Below are the code and all the weights of a small trained network. Each question names an input and a class and asks about switching units off, where a switched-off unit gives its printed mean instead of its output.

import numpy as np


def w(rows, s, z=0):
    codes = np.array(rows[::2]) - 128.0
    scale = np.full(codes.shape[1], s)
    scale[-1] = z or s
    return codes * scale


def f(y):
    return np.maximum(y, 0)


def log_softmax(a):
    a = a - a.max(-1, keepdims=True)
    return a - np.log(np.exp(a).sum(-1, keepdims=True))


def net(x, mask):
    res = np.array(x, float).reshape(1, 7) / 4 @ E
    y = f(res @ A[0][:, :-1].T + A[0][:, -1])
    res = res + np.where(mask, y, B[0][:, -1]) @ B[0][:, :-1]
    return log_softmax(res[-1] @ U[:, :-1].T + U[:, -1])


A, B = {}, {}
E = w([
[79,128,145,39,128,255,149,172,121,129,99],'x0',
[155,130,50,81,201,142,130,88,65,196,124],'x1',
[128,120,128,129,128,126,128,130,126,127,128],'x2',
[128,128,128,128,128,129,127,127,127,128,127],'x3',
[127,126,128,129,128,127,129,126,131,127,126],'x4',
[129,126,128,127,128,127,130,126,128,128,128],'x5',
[157,126,117,111,86,145,248,115,171,175,200],'x6',
],0.0091)
A[0] = w([
[171,139,88,143,132,84,179,84,131,171,178,110],'n1',
[74,135,184,105,86,177,114,178,145,75,83,109],'n2',
[128,123,212,209,27,84,172,154,238,68,183,42],'n3',
[106,98,111,37,151,231,186,155,123,171,120,2],'n4',
[164,118,150,246,112,3,47,96,138,68,136,51],'n5',
[132,140,79,76,196,165,97,106,53,170,99,36],'n6',
[147,100,127,199,133,67,92,118,143,120,141,170],'n7',
[131,126,151,96,53,182,221,146,198,150,203,14],'n8',
[185,132,62,124,155,95,184,67,113,190,179,98],'n9',
[149,103,131,214,131,56,86,116,149,116,140,172],'n10',
[190,150,63,146,149,68,187,59,120,188,187,94],'n11',
[130,127,95,165,216,76,15,105,57,109,53,23],'n12',
[164,143,88,135,137,95,172,90,117,166,162,87],'n13',
[74,143,180,119,102,157,97,177,135,65,76,79],'n14',
[132,139,69,67,203,168,88,98,44,175,95,30],'n15',
[65,140,183,111,104,169,85,179,125,62,64,120],'n16',
[142,112,136,107,64,169,209,133,197,155,186,104],'n17',
[188,145,70,143,139,75,191,63,124,184,191,97],'n18',
[140,115,88,81,226,150,82,111,40,161,104,122],'n19',
[54,145,191,110,105,167,83,187,125,52,59,127],'n20',
],0.0049,0.0061)
B[0] = w([
[164,101,120,149,147,146,86,138,144,168,190,204],'n1',
[144,90,131,163,154,160,88,161,170,152,149,208],'n2',
[165,208,73,56,87,50,180,54,17,173,184,228],'n3',
[156,201,78,61,89,47,179,53,2,165,185,191],'n4',
[48,153,184,128,105,165,223,175,201,27,29,245],'n5',
[88,145,157,128,116,140,184,153,176,70,68,183],'n6',
[118,161,124,101,107,111,171,113,108,115,119,238],'n7',
[60,156,171,129,106,149,205,164,195,28,30,202],'n8',
[167,97,118,152,149,144,81,137,141,174,193,223],'n9',
[114,169,124,93,99,107,182,112,102,107,112,254],'n10',
[166,98,123,148,146,146,83,141,142,171,183,231],'n11',
[155,200,83,66,89,59,189,62,29,162,182,223],'n12',
[148,108,127,141,140,140,99,136,140,154,157,179],'n13',
[144,93,126,153,149,153,91,147,157,152,152,186],'n14',
[63,156,173,129,102,148,207,165,196,41,43,194],'n15',
[142,91,133,161,152,162,92,169,191,150,148,216],'n16',
[100,174,133,99,99,107,194,118,113,85,94,226],'n17',
[169,96,123,153,150,147,82,141,146,174,191,226],'n18',
[103,173,134,100,97,108,194,118,123,90,103,236],'n19',
[141,90,135,162,155,165,91,171,194,150,146,231],'n20',
],0.0076,0.0052)
U = w([
[72,132,162,132,121,144,149,156,190,67,41,209],'0',
[146,157,91,93,107,89,144,70,19,153,160,138],'1',
[162,42,127,181,187,159,1,150,172,179,167,5],'2',
],0.011,0.0022)

Each question gives the input, the list of numbers given to net, and the class t.
The units are the neurons (one row each of A and B). Each row of codes is followed by its name. A weight is (code - 128) times the scale printed after its matrix; where a second scale follows, it is the last column's (A, B and U).
mask holds one flag per neuron, in row order. A switched-off neuron (its flag False) gives its mean, the last column of its row in B, instead of its output. The means were averaged over made-up inputs and are rounded, as every weight is.
A unit's drop is (log p(t) with every unit on - log p(t) with that unit switched off) / (log p(t) with every unit on - log p(t) with every unit switched off).
The circuit of an input: a set's keep is (log p(t) with only the set's units on - log p(t) with every unit switched off) / (log p(t) with every unit on - log p(t) with every unit switched off). Starting from the 12 units with the biggest drops (on a tie, the unit counted first), units are removed one at a time, each time the one whose removal leaves the highest keep (on an exact tie, the one counted first), for as long as the keep stays at least 0.8.
circuit, biggest first: the units of the circuit, biggest drop first
k most important neurons: the k neurons with the biggest drops, biggest first
drop of u: that unit's drop, to one decimal
input [-7,-6,8,4,3,1,2], class 1: circuit, biggest first	n3
input [5,6,5,-7,-8,2,-6], class 0: 2 most important neurons	n15, n6
input [2,5,6,0,4,-1,-4], class 0: 3 most important neurons	n15, n3, n6
input [4,7,4,8,0,0,-1], class 0: 4 most important neurons	n15, n6, n3, n12
input [-4,3,2,-8,1,-4,1], class 2: 2 most important neurons	n3, n12
input [1,6,-3,1,-3,5,-3], class 0: 2 most important neurons	n15, n3
input [6,8,-3,-2,8,-3,-1], class 0: 4 most important neurons	n15, n6, n3, n12
input [-2,-8,8,-5,4,7,1], class 1: 4 most important neurons	n3, n15, n8, n6
input [5,0,-8,2,-7,-6,-8], class 2: 3 most important neurons	n5, n20, n16
input [-3,-6,-8,-7,-7,3,1], class 1: 3 most important neurons	n3, n8, n15
input [-1,-6,-8,3,6,-4,4], class 1: 2 most important neurons	n3, n5
input [3,0,1,-7,5,-6,-5], class 2: drop of n5	0.2
input [6,8,-6,3,3,2,-6], class 0: drop of n6	0.3
input [3,7,-5,-2,-8,5,-4], class 0: drop of n3	0.2
input [4,7,-4,-1,-5,-6,-5], class 0: circuit, biggest first	n15
